Below is a small trained network, with its code and all its weights. Each question gives an input and a class and asks what happens when units are switched off, that is, made to give their printed mean instead of their output.

import numpy as np


def w(rows, s, z=0):
    codes = np.array(rows[::2]) - 128.0
    scale = np.full(codes.shape[1], s)
    scale[-1] = z or s
    return codes * scale


def norm(h):
    return h / np.sqrt((h * h).mean(-1, keepdims=True) + 1e-5)


def f(y):
    return np.maximum(y, 0)


def log_softmax(a):
    a = a - a.max(-1, keepdims=True)
    return a - np.log(np.exp(a).sum(-1, keepdims=True))


def net(x, mask):
    res = np.array(x, float).reshape(1, 6) / 4 @ E
    u = 0
    for l in range(2):
        y = f(norm(res) @ A[l][:, :-1].T + A[l][:, -1])
        res = res + np.where(mask[u : u + 12], y, B[l][:, -1]) @ B[l][:, :-1]
        u += 12
    return log_softmax(norm(res)[-1] @ U[:, :-1].T + U[:, -1])


A, B = {}, {}
E = w([
[80,72,74,197,232,144,92,2],'x0',
[96,249,113,221,91,248,136,231],'x1',
[119,157,130,107,121,130,110,112],'x2',
[103,148,135,111,116,135,129,113],'x3',
[106,167,7,125,57,7,166,64],'x4',
[94,148,138,112,115,137,141,113],'x5',
],0.0053)
A[0] = w([
[154,119,188,81,123,141,104,185,206],'L0N1',
[84,155,76,134,101,168,127,120,94],'L0N2',
[101,164,155,101,86,61,86,130,72],'L0N3',
[131,54,147,119,181,129,139,1,77],'L0N4',
[39,104,60,143,178,107,75,151,78],'L0N5',
[137,79,187,92,130,139,84,97,3],'L0N6',
[133,159,89,155,72,178,142,193,86],'L0N7',
[161,104,220,83,163,195,128,137,113],'L0N8',
[101,107,134,135,195,178,115,102,96],'L0N9',
[94,81,148,119,148,248,39,112,139],'L0N10',
[106,107,40,82,99,111,155,177,117],'L0N11',
[117,146,63,180,170,134,99,142,191],'L0N12',
],0.0098,0.0024)
B[0] = w([
[16,95,182,130,28,112,201,119,225],'L0N1',
[98,115,146,154,95,109,174,60,180],'L0N2',
[172,108,128,181,166,120,157,166,174],'L0N3',
[109,138,94,96,93,106,19,184,254],'L0N4',
[70,79,159,197,81,101,174,55,188],'L0N5',
[150,84,210,111,101,110,116,101,176],'L0N6',
[183,192,91,140,84,172,15,112,232],'L0N7',
[75,81,77,237,71,118,93,19,225],'L0N8',
[190,160,147,83,253,146,79,195,194],'L0N9',
[181,106,86,152,191,175,246,249,227],'L0N10',
[93,254,81,62,184,49,75,121,190],'L0N11',
[94,163,147,129,77,186,247,22,202],'L0N12',
],0.0055,0.0076)
A[1] = w([
[92,69,153,169,156,147,137,158,198],'L1N1',
[153,138,138,24,149,101,162,144,59],'L1N2',
[103,60,239,80,104,44,131,138,153],'L1N3',
[170,2,209,106,187,109,110,148,120],'L1N4',
[153,170,139,122,131,177,164,142,126],'L1N5',
[55,154,138,98,75,205,93,139,128],'L1N6',
[132,148,108,87,176,57,186,172,103],'L1N7',
[208,185,86,152,150,139,91,146,180],'L1N8',
[120,180,90,100,108,65,115,144,159],'L1N9',
[132,106,128,111,45,182,101,235,124],'L1N10',
[129,95,147,99,174,142,81,159,1],'L1N11',
[123,136,102,70,129,40,98,53,152],'L1N12',
],0.0098,0.0045)
B[1] = w([
[142,172,142,97,133,93,100,107,211],'L1N1',
[210,110,207,114,176,114,174,172,146],'L1N2',
[116,192,114,197,153,133,208,59,219],'L1N3',
[93,172,113,79,94,154,119,109,208],'L1N4',
[142,120,108,140,165,71,59,162,174],'L1N5',
[161,80,145,136,135,133,124,138,212],'L1N6',
[204,117,225,102,99,232,138,88,161],'L1N7',
[66,155,157,82,145,96,159,131,194],'L1N8',
[114,137,116,88,164,133,144,138,231],'L1N9',
[153,80,109,130,110,114,121,106,224],'L1N10',
[179,104,190,58,112,251,93,123,148],'L1N11',
[141,71,130,158,124,127,110,189,255],'L1N12',
],0.011,0.0077)
U = w([
[64,154,115,191,76,125,201,16,254],'0',
[217,99,218,53,160,99,208,163,101],'1',
[117,124,162,5,136,198,51,65,106],'2',
[92,36,55,115,155,51,73,131,109],'3',
[197,70,157,170,31,162,71,186,126],'4',
[111,238,63,51,75,74,106,193,71],'5',
[136,185,126,162,247,188,136,184,74],'6',
],0.018,0.0024)

Each question gives the input, the list of numbers given to net, and the class t.
The units are the neurons (one row each of A and B). Each row of codes is followed by its name. A weight is (code - 128) times the scale printed after its matrix; where a second scale follows, it is the last column's (A, B and U).
mask holds one flag per neuron, layer by layer. A switched-off neuron (its flag False) gives its mean, the last column of its row in B, instead of its output. The means were averaged over made-up inputs and are rounded, as every weight is.
A unit's drop is (log p(t) with every unit on - log p(t) with that unit switched off) / (log p(t) with every unit on - log p(t) with every unit switched off).
The circuit of an input: a set's keep is (log p(t) with only the set's units on - log p(t) with every unit switched off) / (log p(t) with every unit on - log p(t) with every unit switched off). Starting from the 12 units with the biggest drops (on a tie, the unit counted first), units are removed one at a time, each time the one whose removal leaves the highest keep (on an exact tie, the one counted first), for as long as the keep stays at least 0.8.
circuit, biggest first: the units of the circuit, biggest drop first
k most important neurons: the k neurons with the biggest drops, biggest first
k most important neurons of layer l: the k neurons of layer l with the biggest drops, biggest first
drop of u: that unit's drop, to one decimal
input [0,0,-3,3,-8,2], class 0: circuit, biggest first : L0N8
input [0,-2,0,5,8,-8], class 1: circuit, biggest first : L0N8; L1N7
input [8,2,-4,-5,-1,8], class 6: 2 most important neurons : L0N9; L0N10
input [6,0,3,-6,3,6], class 3: 4 most important neurons : L0N4; L1N3; L0N1; L1N12
input [0,-2,-2,-7,8,5], class 1: 4 most important neurons : L0N8; L1N7; L0N7; L0N11
input [7,5,-4,-5,0,0], class 6: 3 most important neurons of layer 0 : L0N9; L0N10; L0N8
input [-1,5,-3,3,1,-1], class 5: 2 most important neurons of layer 1 : L1N8; L1N3
input [2,5,-8,8,0,4], class 6: 2 most important neurons : L0N8; L1N5
input [1,-4,-1,1,8,3], class 3: 2 most important neurons of layer 0 : L0N10; L0N9
input [3,-6,4,7,1,7], class 3: 2 most important neurons : L0N4; L1N12
input [8,0,-5,6,2,1], class 3: 2 most important neurons : L0N4; L1N3
input [6,2,5,-8,0,1], class 6: 3 most important neurons : L0N9; L0N10; L0N8
input [7,1,1,7,-4,1], class 6: 2 most important neurons : L0N10; L0N12
input [-5,-6,2,6,0,-8], class 0: circuit, biggest first : L1N3
input [-4,2,-6,1,0,5], class 4: 3 most important neurons of layer 0 : L0N1; L0N7; L0N9
input [-8,6,6,5,-1,5], class 4: 2 most important neurons : L1N6; L1N10
input [3,0,-8,-7,-2,-5], class 2: 3 most important neurons : L1N4; L1N3; L0N4
input [3,0,-7,-5,7,8], class 3: 2 most important neurons : L1N12; L1N3
input [3,0,-5,6,3,-1], class 3: 2 most important neurons of layer 0 : L0N1; L0N4
input [1,-8,0,0,-2,-4], class 2: circuit, biggest first : L1N4
input [-1,-4,2,0,3,-4], class 1: 2 most important neurons of layer 0 : L0N8; L0N7
input [8,1,-6,7,-2,8], class 6: drop of L0N9 : 0.2
input [-5,0,2,5,-7,-3], class 0: drop of L0N1 : 0.9
input [-7,-5,7,-5,-3,-2], class 0: drop of L1N5 : 0.0
